Below are the code and all the weights of a small trained network. Each question names an input and a target symbol and asks about switching units off, where a switched-off unit gives its printed mean instead of its output.

import numpy as np


def w(rows, s, z=0):
    codes = np.array(rows[::2]) - 128.0
    scale = np.full(codes.shape[1], s)
    scale[-1] = z or s
    return codes * scale


def norm(h):
    return h / np.sqrt((h * h).mean(-1, keepdims=True) + 1e-5)


def f(y):
    return y / 2 * (1 + np.tanh(0.7978845608 * (y + 0.044715 * y**3)))


def softmax(a):
    e = np.exp(a - a.max(-1, keepdims=True))
    return e / e.sum(-1, keepdims=True)


def log_softmax(a):
    a = a - a.max(-1, keepdims=True)
    return a - np.log(np.exp(a).sum(-1, keepdims=True))


def net(x, mask):
    ids = ['αδεζηθλξω'.index(c) for c in x.split()]
    T = len(ids)
    res = E[ids] + P[:T]
    u = 0
    for l in range(2):
        r = norm(res)
        for j in range(2):
            rows = slice(2 * j, 2 * j + 2)
            q, k, v = (r @ M[l][rows].T for M in (Q, K, V))
            z = softmax(np.where(np.tri(T) > 0, q @ k.T / 2**0.5, -1e9)) @ v
            o = O[l][rows]
            res = res + np.where(mask[u + j], z, o[:, -1]) @ o[:, :-1]
        u += 2
        y = f(norm(res) @ A[l][:, :-1].T + A[l][:, -1])
        res = res + np.where(mask[u : u + 16], y, B[l][:, -1]) @ B[l][:, :-1]
        u += 16
    return log_softmax(norm(res)[-1] @ U[:, :-1].T + U[:, -1])


Q, K, V, O, A, B = {}, {}, {}, {}, {}, {}
E = w([
[107,132,98],'α',
[130,145,102],'δ',
[125,173,155],'ε',
[135,135,138],'ζ',
[144,162,109],'η',
[92,114,123],'θ',
[97,120,160],'λ',
[105,129,150],'ξ',
[202,25,254],'ω',
],0.017)
P = w([
[103,164,142],'0',
[138,47,31],'1',
[143,120,250],'2',
[185,157,167],'3',
[97,115,169],'4',
[92,113,170],'5',
[99,65,194],'6',
],0.013)
Q[0] = w([
[125,101,215],'L0H0',
[140,87,250],'L0H0',
[128,64,180],'L0H1',
[171,18,198],'L0H1',
],0.012)
K[0] = w([
[235,50,165],'L0H0',
[249,76,114],'L0H0',
[48,74,161],'L0H1',
[67,74,191],'L0H1',
],0.011)
V[0] = w([
[1,29,183],'L0H0',
[21,210,25],'L0H0',
[176,184,192],'L0H1',
[96,134,206],'L0H1',
],0.0074)
O[0] = w([
[208,154,217,59],'L0H0',
[254,196,54,105],'L0H0',
[115,204,238,204],'L0H1',
[156,75,169,252],'L0H1',
],0.0058,0.0023)
A[0] = w([
[128,114,84,199],'L0N0',
[158,116,138,64],'L0N1',
[92,186,73,70],'L0N2',
[122,67,200,74],'L0N3',
[130,198,129,66],'L0N4',
[135,74,174,105],'L0N5',
[130,129,74,4],'L0N6',
[136,112,151,118],'L0N7',
[107,142,169,80],'L0N8',
[123,177,170,206],'L0N9',
[123,120,90,91],'L0N10',
[180,178,82,157],'L0N11',
[194,109,150,139],'L0N12',
[76,68,71,207],'L0N13',
[4,167,116,201],'L0N14',
[110,182,175,184],'L0N15',
],0.015,0.002)
B[0] = w([
[122,160,226,139],'L0N0',
[122,145,40,123],'L0N1',
[121,82,180,161],'L0N2',
[95,106,190,253],'L0N3',
[115,141,101,165],'L0N4',
[160,80,132,199],'L0N5',
[156,186,152,134],'L0N6',
[103,166,104,147],'L0N7',
[157,227,105,185],'L0N8',
[195,74,3,215],'L0N9',
[159,238,167,126],'L0N10',
[66,29,198,190],'L0N11',
[54,136,83,150],'L0N12',
[206,154,159,177],'L0N13',
[95,85,6,235],'L0N14',
[183,88,27,227],'L0N15',
],0.0055,0.007)
Q[1] = w([
[35,159,108],'L1H0',
[81,164,157],'L1H0',
[84,184,207],'L1H1',
[160,159,6],'L1H1',
],0.012)
K[1] = w([
[247,35,206],'L1H0',
[209,95,129],'L1H0',
[2,44,151],'L1H1',
[73,117,139],'L1H1',
],0.0083)
V[1] = w([
[98,103,52],'L1H0',
[195,27,111],'L1H0',
[249,139,99],'L1H1',
[175,155,148],'L1H1',
],0.011)
O[1] = w([
[88,252,127,180],'L1H0',
[201,203,161,195],'L1H0',
[118,152,142,254],'L1H1',
[97,122,125,148],'L1H1',
],0.014,0.0093)
A[1] = w([
[75,33,165,95],'L1N0',
[50,123,101,131],'L1N1',
[15,117,175,189],'L1N2',
[146,80,38,254],'L1N3',
[169,55,108,147],'L1N4',
[83,74,220,147],'L1N5',
[174,39,131,172],'L1N6',
[123,130,68,79],'L1N7',
[217,64,137,165],'L1N8',
[102,175,198,135],'L1N9',
[69,166,245,205],'L1N10',
[136,128,25,129],'L1N11',
[197,137,58,178],'L1N12',
[123,161,185,150],'L1N13',
[157,186,59,174],'L1N14',
[185,199,126,168],'L1N15',
],0.013,0.0039)
B[1] = w([
[147,86,157,168],'L1N0',
[163,211,177,141],'L1N1',
[56,107,86,182],'L1N2',
[95,77,167,164],'L1N3',
[100,121,154,133],'L1N4',
[136,85,46,189],'L1N5',
[118,92,217,146],'L1N6',
[123,146,75,136],'L1N7',
[117,146,211,141],'L1N8',
[108,76,81,206],'L1N9',
[144,84,49,255],'L1N10',
[87,136,59,167],'L1N11',
[95,23,165,174],'L1N12',
[114,95,69,190],'L1N13',
[145,1,151,218],'L1N14',
[67,83,105,234],'L1N15',
],0.0067,0.0091)
U = w([
[126,40,177,171],'α',
[35,59,125,150],'δ',
[125,119,70,112],'ε',
[147,145,50,112],'ζ',
[12,174,39,145],'η',
[208,164,69,172],'θ',
[226,77,100,172],'λ',
[218,74,18,2],'ξ',
[113,135,143,123],'ω',
],0.011,0.0066)

Each question gives the input, a string of symbols that net reads in full, and the target symbol t.
The units are the heads (2 rows each of Q, K, V and O) and the neurons (one row each of A and B). Each row of codes is followed by its name. A weight is (code - 128) times the scale printed after its matrix; where a second scale follows, it is the last column's (O, A, B and U).
mask holds one flag per unit, layer by layer, with each layer's heads first. A switched-off unit (its flag False) gives its mean, the last column of its rows in O or B, instead of its output. The means were averaged over made-up inputs and are rounded, as every weight is.
A unit's drop is (log p(t) with every unit on - log p(t) with that unit switched off) / (log p(t) with every unit on - log p(t) with every unit switched off).
The circuit of an input: a set's keep is (log p(t) with only the set's units on - log p(t) with every unit switched off) / (log p(t) with every unit on - log p(t) with every unit switched off). Starting from the 12 units with the biggest drops (on a tie, the unit counted first), units are removed one at a time, each time the one whose removal leaves the highest keep (on an exact tie, the one counted first), for as long as the keep stays at least 0.8.
circuit, biggest first: the units of the circuit, biggest drop first
k most important neurons: the k neurons with the biggest drops, biggest first
k most important neurons of layer l: the k neurons of layer l with the biggest drops, biggest first
input η ζ η, target η: circuit, biggest first => L1H0
input δ η δ δ, target δ: 2 most important neurons => L0N14; L0N15
input λ ξ η λ, target λ: circuit, biggest first => L0H0; L1H0; L0N9
input δ ω η ξ, target α: circuit, biggest first => L0H0; L1H0
input η η α η ε η λ, target η: circuit, biggest first => L0H0; L1H0; L0N11
input ω ξ δ η, target α: circuit, biggest first => L1H0; L0H0; L0N14
input ω δ λ ξ, target α: circuit, biggest first => L1H0; L0H0
input η δ θ δ, target η: 3 most important neurons => L0N11; L0N14; L0N13
input λ η ζ ξ, target λ: circuit, biggest first => L0H0; L1H0; L0N15
input θ δ η, target θ: 3 most important neurons => L0N11; L0N12; L0N14
input λ η η, target λ: 3 most important neurons => L0N14; L0N11; L0N9
input η ζ δ δ, target η: 2 most important neurons => L0N11; L0N14
input η δ η η α η θ, target η: 2 most important neurons => L1N14; L0N11
input θ λ η ζ, target θ: 2 most important neurons of layer 0 => L0N11; L0N12
input θ ε η, target θ: 2 most important neurons => L0N11; L0N12
input α θ ε η, target α: 3 most important neurons of layer 0 => L0N14; L0N0; L0N15
input ω η ζ ε, target α: 2 most important neurons of layer 0 => L0N13; L0N14
input η η θ ε, target η: most important neuron of layer 1 => L1N10
input δ α δ ζ, target δ: 2 most important neurons => L0N15; L0N9
input θ δ ε λ, target θ: most important neuron => L0N11
input δ ξ λ η, target δ: 2 most important neurons => L0N15; L0N9
input ω ζ δ η θ, target α: 2 most important neurons => L0N14; L0N0
input η α λ, target η: 3 most important neurons of layer 0 => L0N11; L0N8; L0N2
